Here is a tiny trained network, its code and every weight. The questions are about switching its units off for an input and a class, where a switched-off unit gives its printed mean instead of its output.

import numpy as np


def w(rows, s, z=0):
    codes = np.array(rows[::2]) - 128.0
    scale = np.full(codes.shape[1], s)
    scale[-1] = z or s
    return codes * scale


def norm(h):
    return h / np.sqrt((h * h).mean(-1, keepdims=True) + 1e-5)


def f(y):
    return np.maximum(y, 0)


def log_softmax(a):
    a = a - a.max(-1, keepdims=True)
    return a - np.log(np.exp(a).sum(-1, keepdims=True))


def net(x, mask):
    res = np.array(x, float).reshape(1, 3) / 4 @ E
    u = 0
    for l in range(3):
        y = f(norm(res) @ A[l][:, :-1].T + A[l][:, -1])
        res = res + np.where(mask[u : u + 10], y, B[l][:, -1]) @ B[l][:, :-1]
        u += 10
    return log_softmax(norm(res)[-1] @ U[:, :-1].T + U[:, -1])


A, B = {}, {}
E = w([
[86,148,168,25,112,253,152],'x0',
[140,218,93,240,109,148,126],'x1',
[90,165,140,115,45,65,119],'x2',
],0.0068)
A[0] = w([
[95,74,82,94,212,143,71,137],'0.n0',
[169,28,125,173,178,189,141,95],'0.n1',
[175,52,131,149,75,119,199,126],'0.n2',
[153,74,141,142,119,11,115,17],'0.n3',
[35,143,149,93,33,104,106,76],'0.n4',
[40,159,252,71,118,199,254,85],'0.n5',
[127,94,62,208,189,79,86,222],'0.n6',
[69,143,145,140,41,62,67,88],'0.n7',
[166,179,123,161,236,168,112,131],'0.n8',
[80,62,144,70,159,79,158,6],'0.n9',
],0.0059,0.0021)
B[0] = w([
[107,166,48,213,154,90,151,187],'0.n0',
[44,83,93,132,115,140,75,205],'0.n1',
[129,139,156,96,116,118,115,150],'0.n2',
[170,116,182,163,108,129,110,190],'0.n3',
[77,106,74,156,159,138,93,178],'0.n4',
[165,88,199,167,105,152,108,231],'0.n5',
[150,121,181,98,122,185,120,255],'0.n6',
[2,68,107,119,108,195,80,182],'0.n7',
[92,137,121,98,160,141,111,214],'0.n8',
[93,132,129,128,102,85,240,171],'0.n9',
],0.0077,0.0058)
A[1] = w([
[54,228,119,191,105,175,119,62],'1.n0',
[183,135,98,158,131,73,143,202],'1.n1',
[208,107,179,111,212,152,137,129],'1.n2',
[163,255,67,145,114,115,126,170],'1.n3',
[137,101,140,126,111,55,141,134],'1.n4',
[117,65,142,83,60,108,175,67],'1.n5',
[57,115,122,89,143,98,159,146],'1.n6',
[124,149,104,135,217,176,113,128],'1.n7',
[73,144,143,95,94,166,205,172],'1.n8',
[151,185,116,106,109,179,99,251],'1.n9',
],0.0074,0.0018)
B[1] = w([
[167,61,74,34,208,33,213,253],'1.n0',
[124,156,209,24,107,151,154,158],'1.n1',
[137,255,119,124,15,132,118,197],'1.n2',
[178,46,116,5,136,151,213,173],'1.n3',
[243,156,108,106,153,233,194,163],'1.n4',
[177,237,31,186,194,119,152,185],'1.n5',
[129,156,54,118,182,99,194,176],'1.n6',
[29,82,80,73,79,2,129,228],'1.n7',
[219,90,159,167,141,49,126,198],'1.n8',
[150,140,236,184,137,73,198,201],'1.n9',
],0.0048,0.0054)
A[2] = w([
[134,118,72,90,132,76,187,185],'2.n0',
[3,124,98,100,104,139,86,15],'2.n1',
[42,122,62,104,121,167,74,84],'2.n2',
[69,57,108,83,109,207,92,253],'2.n3',
[66,123,120,82,44,114,106,121],'2.n4',
[143,153,84,87,123,89,203,16],'2.n5',
[174,90,77,114,92,58,51,210],'2.n6',
[63,66,43,185,194,216,73,69],'2.n7',
[242,94,186,131,96,151,47,214],'2.n8',
[137,54,167,58,94,128,138,243],'2.n9',
],0.0072,0.0016)
B[2] = w([
[114,126,116,32,190,133,136,253],'2.n0',
[102,57,88,146,76,94,90,212],'2.n1',
[115,97,121,149,49,77,28,207],'2.n2',
[83,143,144,178,155,81,114,241],'2.n3',
[118,85,34,158,127,200,75,168],'2.n4',
[180,121,83,81,166,144,156,199],'2.n5',
[79,142,199,151,120,195,106,199],'2.n6',
[89,108,60,128,1,93,52,248],'2.n7',
[134,231,236,149,99,209,129,231],'2.n8',
[189,197,105,177,113,102,114,233],'2.n9',
],0.0067,0.0055)
U = w([
[11,71,34,162,106,47,37,3],'0',
[213,193,207,172,159,151,129,195],'1',
[223,109,67,43,254,57,229,123],'2',
],0.0059,0.0017)

Each question gives the input, the list of numbers given to net, and the class t.
The units are the neurons (one row each of A and B). Each row of codes is followed by its name. A weight is (code - 128) times the scale printed after its matrix; where a second scale follows, it is the last column's (A, B and U).
mask holds one flag per neuron, layer by layer. A switched-off neuron (its flag False) gives its mean, the last column of its row in B, instead of its output. The means were averaged over made-up inputs and are rounded, as every weight is.
A unit's drop is (log p(t) with every unit on - log p(t) with that unit switched off) / (log p(t) with every unit on - log p(t) with every unit switched off).
most important unit: the unit with the biggest drop
top k neurons: the k neurons with the biggest drops, biggest first
top k neurons in layer l: the k neurons of layer l with the biggest drops, biggest first
drop when u is switched off: that unit's drop, to one decimal
input [-4,-6,5], class 2: top neuron -> (0.n9)
input [-5,-5,-3], class 1: top 3 neurons -> (0.n3 0.n6 1.n0)
input [5,7,-7], class 0: top 2 neurons -> (0.n1 0.n8)
input [7,-2,-7], class 0: top 4 neurons -> (0.n1 0.n6 0.n0 1.n7)
input [6,0,5], class 1: top 2 neurons in layer 1 -> (1.n7 1.n8)
input [-3,-3,1], class 1: top 2 neurons in layer 1 -> (1.n0 1.n7)
input [-5,-1,3], class 1: top 2 neurons -> (0.n3 0.n1)
input [-4,-8,6], class 2: top 2 neurons -> (0.n9 1.n4)
input [-2,6,-5], class 2: top 2 neurons in layer 1 -> (1.n0 1.n9)
input [7,-2,-8], class 0: top 2 neurons -> (0.n1 0.n6)
input [8,-6,4], class 1: top 2 neurons -> (0.n5 1.n0)
input [8,-6,-5], class 1: top 2 neurons -> (0.n5 1.n0)
input [5,-2,4], class 1: top 4 neurons -> (0.n5 0.n1 1.n8 1.n7)
input [-7,-5,0], class 1: most important unit -> 0.n3
input [-3,6,-5], class 2: top 2 neurons -> (0.n5 0.n7)
input [4,-3,-2], class 1: top 2 neurons -> (0.n5 1.n0)
input [6,-8,4], class 2: top 3 neurons -> (0.n9 0.n6 1.n5)
input [-8,-7,4], class 1: top 2 neurons -> (0.n3 1.n0)
input [7,6,-8], class 0: top 2 neurons in layer 0 -> (0.n6 0.n1)
input [2,6,-8], class 0: top neuron in layer 0 -> (0.n1)
input [1,5,-8], class 0: drop when 0.n1 is switched off -> 0.1
input [8,-6,0], class 1: drop when 1.n0 is switched off -> 0.3
input [-4,7,-4], class 2: drop when 0.n5 is switched off -> 0.3
input [3,5,0], class 2: drop when 1.n0 is switched off -> 0.1
